[[127 126 129 128 127 128 128 129 127 129]
 [128 146 137 128 129 136 134 150 134 142]
 [129 130 128 128 127 128 129 128 128 127]
 [124 123 139 138 129 126 131 132 133 126]
 [108 147 134 118 137 133 133 136 132 124]
 [128 127 129 129 127 129 129 128 128 129]
 [112 124 140 124 131 130 122 126 141 121]
 [131 130 127 125 138 126 121 109 131 111]] | 127

[[132 122 134 124 135 135 137 108 137 137 147 129 139 149]
 [113 132 108 118 122 106 129 121 117 115 128 141 135 130]
 [129 137 109 128 118 103 120 124 132 124 125 136 146 119]
 [136 135 136 138 138 109 132 115 118 119 121 134 139 121]
 [112 135 120 110 141 127 125 129 110 130 105 136 130 129]
 [126 140 131 133 119 137 117 146 115 127 107 119 116 118]
 [106 128 120 105 136 133 141 133 120 127 123 132 126 140]
 [121 126 124 118 136 127 148 126 127 130 138 138 130 142]
 [140 122 123 154 117 134 130 127 125 123 141 119 124 121]] | 119

[[113 113 149 113 113 126 115 107 114 107 136 113 107 114 148]
 [149 149 112 149 149 109 150 107 149 108 112 149 107 149 121]
 [149 149 107 149 149 149 149 134 138 140 107 149 134 149 149]
 [106 107 149 107 106 107 107 135 107 117 148 107 133 107 107]
 [107 107 117 107 107 150 108 149 107 144 113 107 149 107 146]
 [128 110 149 110 109 107 108 112 139 114 149 108 113 110 107]
 [122 118 148 118 118 107 120 106 139 107 135 117 107 119 144]
 [116 129 118 130 131 149 143 119 115 110 108 137 117 134 149]
 [107 106 127 107 107 150 110 148 107 108 116 108 146 107 147]
 [107 107 149 107 107 124 107 149 107 136 149 107 149 106 126]
 [147 149 108 149 149 150 149 135 131 138 107 149 135 149 149]
 [107 107 149 107 107 108 107 143 110 139 149 107 143 107 106]] | 149

[[108 118 148 136 149 108 114]
 [149 117 126 121 127 127 130]
 [149 111 143 111 129 109 121]
 [107 143 118 142 131 144 131]
 [108 120 148 116 144 107 109]
 [107 145 111 146 124 148 139]
 [142 111 148 125 140 107 122]
 [132 112 149 117 140 107 116]
 [107 114 150 121 147 108 111]
 [107 142 121 139 129 138 129]] | 121

[[129 147 129 127 136 135 124 131 118 143 140]
 [118 108 111 127 122 125 128 127 148 132 132]
 [129 119 116 131 132 115 120 114 124 144 123]
 [128 130 130 126 129 126 123 125 137 114 121]
 [125 121 149 127 132 122 116 140 148 123 121]
 [122 127 126 130 123 139 138 131 136 136 135]
 [121 152 128 134 133 137 130 121 131 143 148]
 [133 153 128 115 127 146 144 123 110 119 135]
 [126 115 115 134 131 125 133 129 137 150 119]
 [134 127 120 122 131 149 110 137 118 133 135]] | 123

[[104 102 143 131 102 104 152]
 [154 102 153 152 153 117 155]
 [102 104 136 116 101 103 152]
 [152 103 154 154 153 113 154]
 [126 155 101 103 126 152 101]
 [113 154 103 103 108 155 102]] | 152
---
[116 125 123 122 127 103 128]
125
[139 123 117 152 134 125 122]
123
[153 109 116 138 153 103]
109
[156 105 150 124 157 136]
105
[117 139 104 115 141]
139
[144 139 129 111 151]
139
[130 131 134 153 135]
131
[115 109 122 145 158]
109
[158 130 122 132 132 136]
130
---
[[122 120 141 143 148 143]
 [127 132 129 132 131 117]
 [142 100 128 114 124 142]] | 141

[[143 150 144 141 138]
 [147 144 146 142 134]
 [141 145 144 140 136]] | 144

[[121 130 139 131]
 [120 106 118 135]
 [137 106 127 129]] | 139

[[137 155 101 153 101]
 [118 101 155 106 156]
 [142 156 100 155 101]] | 101

[[138 138 132 121]
 [147 148 141 113]
 [133 140 151 130]] | 132

[[127 128 129 126 127 128 128]
 [120 125 138 141 140 131 134]
 [109 118 152 130 130 131 145]] | 129

[[152 150 150 150]
 [147 126 123 128]
 [138 135 135 135]] | 150

[[125 142 135 127 137]
 [121 126 122 120 104]
 [125 115 127 127 130]] | 135

[[132 134 130 122 136 125 123]
 [105 102 106 119 143 157 119]
 [142 139 141 130 118 123 129]] | 130

[[131 125 117 111 128]
 [123 152 130 129 127]
 [128 139 139 146 148]] | 117
---
[[126 125 133 128 133]
 [148 137 145 122 142]
 [106 128 128 143 138]] => 138

[[150 107 130 132]
 [130 131 126 127]
 [126 128 127 127]] => 127

[[104 155 105 109 150]
 [148 101 148 144 124]
 [101 102 102 108 155]] => 155

[[120 120 119 105 124 117 115]
 [119 144 116 135  99 118 156]
 [123 143 120 151 104 126 153]] => 153

[[103 142 117 140 128]
 [154 118 133 118 124]
 [136 110 151 115 139]] => 139

[[108 148 149 107]
 [148 132 150 107]
 [113 149 149 106]] => 106

[[127 131 137 136 112 120]
 [123 121 121 128 151 130]
 [144 122 118 146 154 127]] => 127

[[114 148 106 142 118 153 140]
 [140 107 152 113 139 101 115]
 [115 148 105 143 118 154 140]] => 140

[[132 128 127 157 127]
 [136 124 121 156 133]
 [130 123 110 147 121]] => 121

[[125  99 100 157]
 [118 149 135 117]
 [125  99 100 157]] => 157
---
145  152  104  105 out 145
152  141  124  123  123  136  124 out 152
103  133  124  128 out 103
151  124  122  140  158  135 out 151
149  126  106  125 out 149
103  140  121  139 out 103
137  140  114  144  124  106  132 out 137
107  151  150  149  115  136 out 107
107  147  129  137  113  133  114 out 107
---
[[147 141 134 127 111 108 133 144 110 148 137 115 122 120 125 121]
 [116 108 148 136 145 127 107 143 132 130 132 129 110 116 122 146]
 [142 134 128 140 120 127 148 146 112 108 111 117 116 126 137 132]
 [142 135 122 127 126 131 121 143 113 122 148 121 135 136 118 115]
 [134 138 108 142 145 147 131 141 118 121 144 129 108 132 139 129]
 [113 116 136 133 148 148 108 136 148 119 118 118 143 108 111 118]
 [139 124 110 132 129 119 108 143 112 146 126 148 136 121 123 140]
 [147 121 118 119 149 110 124 139 135 144 148 145 137 145 122 148]
 [139 112 114 110 149 139 118 141 117 129 124 121 119 137 121 114]
 [118 113 132 108 113 125 124 139 113 139 145 115 132 115 119 125]] ⇒ 147

[[126 106 136 130 145 133 121 138 113 148 151 115 146 135]
 [145 154 117 147 131 111 152 124 120 139 114 142 146 130]
 [134 122 122 103 148 143 129 147 103 135 119 141 114 119]
 [110 102 150 128 149 126 132 132 131 121 116 109 122 136]
 [125 127 108 121 151 136 148 140 107 106 135 150 149 141]
 [124 153 143 121 150 114 134 149 105 142 116 112 107 150]
 [113 126 142 134 153 118 117 105 102 131 117 104 134 111]
 [103 104 114 119 128 148 103 154 147 128 152 131 116 133]
 [111 140 122 134 142 122 147 121 118 140 118 153 129 129]
 [115 142 148 103 129 112 141 149 138 116 104 142 123 121]
 [123 104 128 138 121 134 133 111 137 136 108 122 134 152]
 [150 136 116 108 115 103 119 129 123 146 138 131 119 108]] ⇒ 126

[[136 124 129 139 120 133 120 122 109 140 122 146 133]
 [135 123 131 139 122 133 120 123 107 140 122 146 133]
 [135 124 128 138 124 132 121 123 108 139 122 145 133]
 [139 124 123 140 122 135 121 120 103 142 120 148 134]
 [135 123 129 139 129 133 120 123 108 139 123 145 133]
 [134 123 127 138 123 132 120 123 109 139 123 145 133]
 [139 125 126 140 121 136 121 123 101 143 120 147 133]
 [134 123 126 138 120 132 121 124 110 138 123 145 133]
 [136 124 116 139 122 133 120 122 105 140 121 146 133]
 [138 124 127 140 124 135 121 122 103 142 120 147 133]
 [137 124 122 140 118 134 120 123 105 141 121 146 133]
 [137 124 121 139 130 134 121 122 105 141 120 147 133]] ⇒ 136

[[122 122 127 122 140 118 136 130 122 140 122 126 122 126]
 [146 146 153 149 113 139 109 112 147 113 146 151 143 151]
 [144 144 129 142 120 139 131 118 144 121 143 128 144 128]
 [133 133 135 133 129 128 128 123 133 129 133 134 132 134]
 [121 121 103 116 147 120 158 135 120 148 120 103 124 103]
 [141 141 124 138 124 136 136 121 140 126 140 122 141 122]
 [136 136 140 137 125 131 123 120 136 125 136 138 134 138]
 [122 121 108 118 145 120 153 134 120 146 121 108 123 108]] ⇒ 122

[[137 137 136 138 121 138 138 135 138]
 [116 105 116 115 129 115 114 107 111]
 [128 118 128 127 125 127 127 119 125]
 [124 137 123 124 128 125 125 138 126]
 [120 141 119 121 130 121 121 142 124]
 [127 135 126 127 126 127 128 136 129]] ⇒ 137

[[118 114 142 135 117 140 129 116 134 117 141 115]
 [149 132 112 126 132 111 138 151 114 150 118 156]
 [141 141 111 120 130 126 132 146 111 138 120 139]
 [133 110 112 127 150 135 148 131 113 116 148 140]
 [142 131 134 124 131 135 138 134 141 124 131 145]
 [119 127 130 135 130 128 130 127 140 118 140 121]
 [104 120 135 128 129 139 120 104 133 116 144 107]
 [121 130 122 115 131 126 130 133 132 132 133 133]
 [153 133 107 123 137 106 138 144 114 152 108 155]
 [112 118 132 132 125 133 117 109 144 107 137 111]
 [137 121 118 124 130 137 139 127 123 124 135 139]] ⇒ 118

[[123 103 132 129 115 149 123 149 137]
 [134 125 138 124 124 122 121 132 128]
 [137 137 131 126 143 107 128 103 128]
 [132 130 123 121 131 130 140 118 134]
 [119 118 126 130 124 140 128 138 129]
 [124 125 126 128 142 125 126 129 110]] ⇒ 123

[[116 113 150 150 132 152 118 138]
 [139 144 134 129 130 120 152 142]
 [110 122 134 155 121 137 115 137]
 [134 130 124 111 134 129 119 111]
 [133 122 124 120 125 142 113 126]
 [125 126 116 131 136 134 107 116]
 [130 128 118 128 115 135 110 131]
 [134 135 142 128 117 130 148 144]
 [134 133 128 118 146 119 129 115]
 [128 133 135 126 130 128 149 140]] ⇒ 116
